Each row is followed by its group and then its class within the group.
-4	-11	20	-17	2	-1	-1	-1	-2	2	2	-6	12	6	5	-8	-5	-16	6	2	-12	0	-18	1	6	-11	14	1	-13	14	-11	-5	6	3	4	40	-14	10	-2	-1	3	7	-3	-7 : j602 [39]
13	4	19	-14	-4	6	-1	5	0	9	-2	-6	0	5	3	-6	-4	-8	0	12	4	4	-4	6	-3	-4	14	4	-22	15	14	-5	15	5	-16	36	-3	-7	1	19	7	5	-5	15 : j688 [51]
9	-1	11	30	-5	4	5	-2	-2	2	-10	-9	-13	-7	40	13	6	-12	-20	15	4	-8	-9	1	-5	14	-11	-7	24	-50	2	4	-1	5	-17	-24	11	-14	-28	-10	-19	15	2	6 : j902 [44]
2	14	19	8	-6	11	-2	7	-1	14	6	-2	-1	6	21	4	-3	-10	-3	17	13	13	-4	0	3	-18	22	9	-4	8	-3	-5	17	10	-8	29	-3	-13	-2	2	1	10	2	10 : j688 [51]
-1	0	1	14	-18	-3	8	-13	-5	-8	-14	-26	-6	-5	29	1	6	-27	8	2	-6	0	12	13	-8	21	-2	-3	-5	-24	4	12	6	18	-26	-25	-5	-13	-34	6	-5	-3	14	23 : j902 [44]
3	-4	7	6	-11	18	3	-10	-14	2	8	-14	-1	-13	10	0	11	-26	18	-1	-2	-2	11	1	-3	24	2	-4	-9	-17	3	23	4	21	3	-6	-1	-4	-22	15	-1	-16	9	18 : j902 [44]
14	2	17	12	-6	-7	-3	-5	-6	-4	7	-9	-6	-4	40	8	2	-26	-8	-2	-3	-11	12	5	-3	-3	0	-1	5	-21	-4	4	-4	3	-5	-1	-3	-17	-12	6	-19	-14	5	-6 : j902 [40]
8	-1	24	-4	1	0	-11	4	-11	0	4	-5	-1	6	17	-3	-4	-15	-4	17	8	13	-3	-4	3	-17	11	9	-5	-11	4	-5	1	-9	-8	31	1	-4	2	3	-4	8	-7	-2 : j602 [39]
0	-1	14	-20	-2	3	-6	-6	1	8	-2	-11	3	0	15	-13	-2	-12	18	11	3	14	4	12	6	17	10	9	-28	7	-8	6	22	15	-7	35	-6	-6	-22	10	3	-12	5	29 : j688 [48]
12	-4	28	-6	-1	-8	-8	4	-6	10	-8	-12	3	-3	23	-4	6	-18	11	35	16	6	-14	-2	3	-4	13	0	-14	-5	-2	-21	9	13	-17	47	-1	-12	-11	8	-1	11	0	23 : j688 [51]
28	-1	9	4	-10	-17	-2	-24	-1	-7	-19	-14	7	-21	14	4	4	-42	15	22	9	-9	16	2	5	34	-4	3	-12	-23	-10	-1	-18	1	-11	-1	9	-12	-23	11	-1	-17	9	25 : j902 [44]
3	5	36	11	-7	-3	-2	-7	-5	-7	-1	-7	-8	-8	-11	1	7	-18	-1	12	1	-1	-1	-4	0	6	9	-15	-3	-7	1	1	0	-19	-3	-3	0	-17	-12	8	-6	-1	2	-5 : j902 [40]
-3	-1	24	-22	-11	-1	-11	-4	-2	2	6	-7	17	0	12	1	-2	-22	9	13	7	7	-3	-12	4	-6	22	6	-17	11	-9	-10	4	11	-2	28	-3	-12	4	8	-12	-2	4	2 : j602 [39]
20	-9	18	-9	-8	2	4	8	-8	12	-10	-16	5	-9	10	21	-9	-28	29	37	13	0	-7	8	8	-32	4	8	-4	-5	-5	-11	17	-6	-7	33	4	3	-1	6	6	21	-7	19 : j688 [51]
-3	-1	23	-11	-9	-14	3	4	-14	-3	1	-14	13	-6	-2	-4	-1	-6	2	8	-11	7	-13	-18	14	-8	13	3	-10	15	-7	-16	11	-4	-11	15	-7	2	16	4	13	16	-9	-2 : j602 [42]
11	-6	24	-10	-2	-11	-7	-10	-8	-8	2	-4	8	-1	4	-2	-1	-25	-2	23	0	5	1	-1	14	2	3	0	-4	-5	-5	-13	-7	2	-2	32	3	15	0	1	3	6	-25	-6 : j602 [39]
6	-2	35	-14	-11	-3	-5	-2	-7	-5	-9	-15	16	-10	-11	-14	-5	-28	8	21	7	9	-11	1	11	-3	23	5	-4	9	-18	-8	-7	0	10	36	10	5	8	4	6	15	-2	-5 : j602 [42]
2	-3	20	-7	-10	-28	0	-4	-4	-7	3	-4	18	-9	-11	-11	4	-8	10	22	-6	9	-11	2	8	6	17	-3	-17	4	-8	-23	7	-20	-8	11	-5	6	31	1	17	6	-2	2 : j602 [42]
21	-3	14	5	-4	-23	0	-10	-12	-10	-14	-27	-5	-13	15	-2	-1	-27	16	8	-1	2	6	-11	0	24	-5	-4	-10	-25	-2	5	3	-17	-20	20	2	-2	-17	18	-9	-10	-2	10 : j902 [40]
8	0	11	-10	-9	-14	11	-11	-14	2	-8	-15	-13	-12	43	7	5	-28	-6	12	2	-17	1	0	-2	6	-12	-3	2	-25	-2	4	-3	-3	-22	-10	-10	-14	-31	6	-14	-2	11	15 : j902 [44]
7	-1	1	-2	-14	-4	-9	8	0	1	7	33	8	-6	2	8	1	-19	-1	17	11	-1	2	-33	10	-3	8	18	12	3	-13	-18	-7	1	12	10	0	-11	11	1	-10	-2	-9	-8 : j602 [39]
-1	4	18	-10	-18	-9	-3	-8	1	-5	-2	-8	14	-10	1	-10	-7	-17	-4	20	7	3	1	5	6	2	15	4	1	9	-8	-11	-4	-3	-1	3	-1	-3	17	1	9	9	2	-6 : j602 [42]
13	-6	5	-2	-9	-8	-4	13	1	20	-6	-12	-2	-10	16	6	-12	-12	9	30	22	10	-8	4	2	-6	15	-1	-8	2	-2	-4	29	-7	-19	30	1	-15	1	6	-2	3	1	22 : j688 [51]
